Below is a small trained network, with its code and all its weights. Each question gives an input and a class and asks what happens when units are switched off, that is, made to give their printed mean instead of their output.

import numpy as np


def w(rows, s, z=0):
    codes = np.array(rows[::2]) - 128.0
    scale = np.full(codes.shape[1], s)
    scale[-1] = z or s
    return codes * scale


def f(y):
    return y / 2 * (1 + np.tanh(0.7978845608 * (y + 0.044715 * y**3)))


def log_softmax(a):
    a = a - a.max(-1, keepdims=True)
    return a - np.log(np.exp(a).sum(-1, keepdims=True))


def net(x, mask):
    res = np.array(x, float).reshape(1, 7) / 4 @ E
    y = f(res @ A[0][:, :-1].T + A[0][:, -1])
    res = res + np.where(mask, y, B[0][:, -1]) @ B[0][:, :-1]
    return log_softmax(res[-1] @ U[:, :-1].T + U[:, -1])


A, B = {}, {}
E = w([
[18,122,130,135,109,135,126],'x0',
[125,251,151,142,126,119,162],'x1',
[128,129,129,128,128,128,126],'x2',
[128,128,126,128,127,127,128],'x3',
[122,114,141,198,156,44,107],'x4',
[128,127,129,128,129,129,129],'x5',
[128,127,131,127,128,128,129],'x6',
],0.02)
A[0] = w([
[66,137,128,127,104,136,130,149],'n1',
[133,97,107,97,118,169,123,157],'n2',
[127,129,123,130,130,130,127,126],'n3',
[83,105,125,147,117,124,113,114],'n4',
[93,144,136,116,108,144,133,110],'n5',
[119,173,134,102,107,152,156,126],'n6',
[123,129,126,125,138,132,130,119],'n7',
[124,78,127,151,149,92,94,125],'n8',
[112,104,130,143,130,113,118,113],'n9',
[122,163,149,170,145,85,138,75],'n10',
[137,170,132,99,106,163,148,124],'n11',
[64,107,127,140,117,118,123,117],'n12',
[93,142,135,118,112,148,137,110],'n13',
[128,125,129,130,128,128,135,128],'n14',
[130,112,124,117,121,146,130,111],'n15',
[121,164,140,159,144,91,142,72],'n16',
[250,134,133,128,134,126,139,255],'n17',
[170,149,128,112,130,149,144,146],'n18',
[133,96,105,92,115,174,128,162],'n19',
[163,143,131,118,116,142,136,126],'n20',
[133,80,132,152,142,98,92,123],'n21',
[152,113,126,126,145,111,116,125],'n22',
[159,149,123,115,129,146,146,134],'n23',
[134,164,127,102,108,154,150,109],'n24',
[120,133,132,120,136,133,124,111],'n25',
[130,99,116,101,123,155,126,141],'n26',
[133,125,137,126,132,126,127,130],'n27',
[163,104,125,138,149,106,112,152],'n28',
[1,114,129,140,103,127,119,143],'n29',
[123,156,138,170,148,82,137,91],'n30',
[133,85,102,96,114,164,119,166],'n31',
],0.016,0.01)
B[0] = w([
[89,108,142,168,95,179,147,184],'n1',
[128,146,181,100,105,126,75,189],'n2',
[127,129,130,129,127,128,129,128],'n3',
[62,154,124,154,146,96,112,160],'n4',
[138,79,122,156,95,170,163,160],'n5',
[119,126,86,180,144,151,186,180],'n6',
[125,132,129,132,123,130,130,127],'n7',
[116,119,76,171,164,82,189,184],'n8',
[95,134,104,151,145,91,122,147],'n9',
[145,123,187,79,84,152,61,178],'n10',
[111,179,67,168,173,123,172,179],'n11',
[42,161,130,157,144,105,117,173],'n12',
[135,89,125,154,107,164,154,161],'n13',
[130,129,125,129,124,126,127,128],'n14',
[130,132,144,122,120,128,105,144],'n15',
[140,126,182,85,91,151,69,169],'n16',
[175,139,106,92,171,31,103,253],'n17',
[117,194,114,126,161,96,121,168],'n18',
[128,148,186,98,100,131,79,196],'n19',
[117,179,121,125,160,97,122,154],'n20',
[140,107,71,166,166,96,193,181],'n21',
[173,107,113,124,121,140,145,155],'n22',
[118,194,119,127,157,103,133,158],'n23',
[112,149,88,158,158,119,167,167],'n24',
[123,132,132,133,124,130,134,128],'n25',
[128,133,163,102,109,128,79,172],'n26',
[136,128,124,129,129,123,124,130],'n27',
[189,97,96,113,128,136,148,177],'n28',
[6,163,141,180,130,122,131,229],'n29',
[146,109,173,80,89,147,64,177],'n30',
[139,130,181,85,101,126,54,198],'n31',
],0.011,0.024)
U = w([
[209,137,176,39,107,117,58,251],'0',
[92,175,59,165,193,77,165,126],'1',
[87,110,213,127,37,181,70,71],'2',
[120,130,86,179,95,246,254,30],'3',
[190,28,36,142,160,96,174,121],'4',
],0.0087,0.0019)

Each question gives the input, the list of numbers given to net, and the class t.
The units are the neurons (one row each of A and B). Each row of codes is followed by its name. A weight is (code - 128) times the scale printed after its matrix; where a second scale follows, it is the last column's (A, B and U).
mask holds one flag per neuron, in row order. A switched-off neuron (its flag False) gives its mean, the last column of its row in B, instead of its output. The means were averaged over made-up inputs and are rounded, as every weight is.
A unit's drop is (log p(t) with every unit on - log p(t) with that unit switched off) / (log p(t) with every unit on - log p(t) with every unit switched off).
most important unit: the unit with the biggest drop
k most important neurons: the k neurons with the biggest drops, biggest first
drop when u is switched off: that unit's drop, to one decimal
input [-1,-5,8,0,0,4,5], class 0: most important unit => n31
input [-3,1,4,0,-7,2,-8], class 1: 2 most important neurons => [n11; n24]
input [7,7,4,7,1,5,-3], class 2: 2 most important neurons => [n10; n16]
input [-7,1,-5,-2,-8,-7,-8], class 1: 2 most important neurons => [n11; n24]
input [0,0,6,8,-1,1,-5], class 0: 3 most important neurons => [n29; n8; n21]
input [0,-4,6,-5,-1,-1,1], class 0: 2 most important neurons => [n29; n1]
input [6,-7,0,-2,1,7,4], class 1: 2 most important neurons => [n8; n21]
input [-3,1,2,-2,-5,-3,3], class 1: 2 most important neurons => [n11; n10]
input [7,1,5,0,-7,-2,-2], class 3: 2 most important neurons => [n6; n11]
input [2,0,2,-1,-1,-3,1], class 2: 3 most important neurons => [n17; n21; n8]
input [5,5,-1,-2,-5,-4,0], class 3: drop when n11 is switched off => 0.0
input [0,5,0,5,7,7,-5], class 0: drop when n29 is switched off => 0.1
input [0,-3,4,0,6,1,-1], class 4: drop when n29 is switched off => 0.2
input [1,8,-6,-8,3,-4,-3], class 2: most important unit => n17
